Here is a tiny trained network, its code and every weight. The questions are about switching its units off for an input and a class, where a switched-off unit gives its printed mean instead of its output.

import numpy as np


def w(rows, s, z=0):
    codes = np.array(rows[::2]) - 128.0
    scale = np.full(codes.shape[1], s)
    scale[-1] = z or s
    return codes * scale


def norm(h):
    return h / np.sqrt((h * h).mean(-1, keepdims=True) + 1e-5)


def f(y):
    return np.maximum(y, 0)


def log_softmax(a):
    a = a - a.max(-1, keepdims=True)
    return a - np.log(np.exp(a).sum(-1, keepdims=True))


def net(x, mask):
    res = np.array(x, float).reshape(1, 3) / 4 @ E
    u = 0
    for l in range(2):
        y = f(norm(res) @ A[l][:, :-1].T + A[l][:, -1])
        res = res + np.where(mask[u : u + 3], y, B[l][:, -1]) @ B[l][:, :-1]
        u += 3
    return log_softmax(norm(res)[-1] @ U[:, :-1].T + U[:, -1])


A, B = {}, {}
E = w([
[135,33,164,56,175,189,197,111,175,185],'x0',
[13,160,143,145,230,131,160,131,149,139],'x1',
[144,152,165,81,137,76,254,99,100,56],'x2',
],0.0076)
A[0] = w([
[215,87,99,158,140,227,80,149,58,166,104],'0.n0',
[134,116,50,120,194,253,145,171,77,186,77],'0.n1',
[190,172,232,144,140,83,205,130,62,56,250],'0.n2',
],0.0049,0.0015)
B[0] = w([
[238,184,31,73,182,19,202,67,76,255,181],'0.n0',
[93,121,190,122,58,73,186,135,92,44,170],'0.n1',
[91,186,121,93,98,61,132,204,128,47,254],'0.n2',
],0.0063,0.0067)
A[1] = w([
[152,194,166,242,6,193,89,119,115,100,180],'1.n0',
[248,70,111,189,117,154,2,170,172,223,5],'1.n1',
[129,68,188,9,192,106,176,133,179,104,132],'1.n2',
],0.0038,0.0013)
B[1] = w([
[39,145,154,183,128,181,194,72,243,93,179],'1.n0',
[255,45,112,155,92,52,141,110,144,183,194],'1.n1',
[135,111,131,200,155,187,11,51,169,118,253],'1.n2',
],0.0092,0.0041)
U = w([
[145,99,215,117,68,164,118,157,66,136,54],'0',
[140,121,24,69,164,222,143,218,36,142,3],'1',
[133,211,115,68,27,71,184,199,42,36,144],'2',
[134,102,149,92,116,138,129,64,141,25,133],'3',
[7,183,135,182,224,133,105,123,167,99,179],'4',
[132,14,164,126,167,255,66,59,165,170,97],'5',
[241,70,68,136,61,46,86,94,117,221,195],'6',
],0.009,0.0055)

Each question gives the input, the list of numbers given to net, and the class t.
The units are the neurons (one row each of A and B). Each row of codes is followed by its name. A weight is (code - 128) times the scale printed after its matrix; where a second scale follows, it is the last column's (A, B and U).
mask holds one flag per neuron, layer by layer. A switched-off neuron (its flag False) gives its mean, the last column of its row in B, instead of its output. The means were averaged over made-up inputs and are rounded, as every weight is.
A unit's drop is (log p(t) with every unit on - log p(t) with that unit switched off) / (log p(t) with every unit on - log p(t) with every unit switched off).
unit that matters most: the unit with the biggest drop
top k neurons: the k neurons with the biggest drops, biggest first
drop when u is switched off: that unit's drop, to one decimal
input [7,1,-7], class 6: top 3 neurons	0.n0; 1.n1; 0.n2
input [1,1,2], class 4: top 4 neurons	1.n2; 1.n1; 0.n1; 0.n0
input [-4,3,-7], class 6: unit that matters most	1.n1
input [3,2,0], class 5: top 3 neurons	0.n2; 1.n2; 1.n0
input [4,6,0], class 5: top 3 neurons	0.n2; 1.n2; 1.n0
input [7,7,2], class 5: top 2 neurons	1.n2; 0.n2
input [3,1,-4], class 6: top 2 neurons	0.n0; 1.n0
input [3,-1,0], class 5: top 3 neurons	1.n2; 1.n1; 0.n2
input [6,2,-7], class 6: drop when 0.n2 is switched off	0.4
input [7,-4,-6], class 6: drop when 0.n0 is switched off	0.1
input [8,1,6], class 5: drop when 1.n2 is switched off	1.1
input [-3,2,-7], class 6: drop when 1.n1 is switched off	0.6
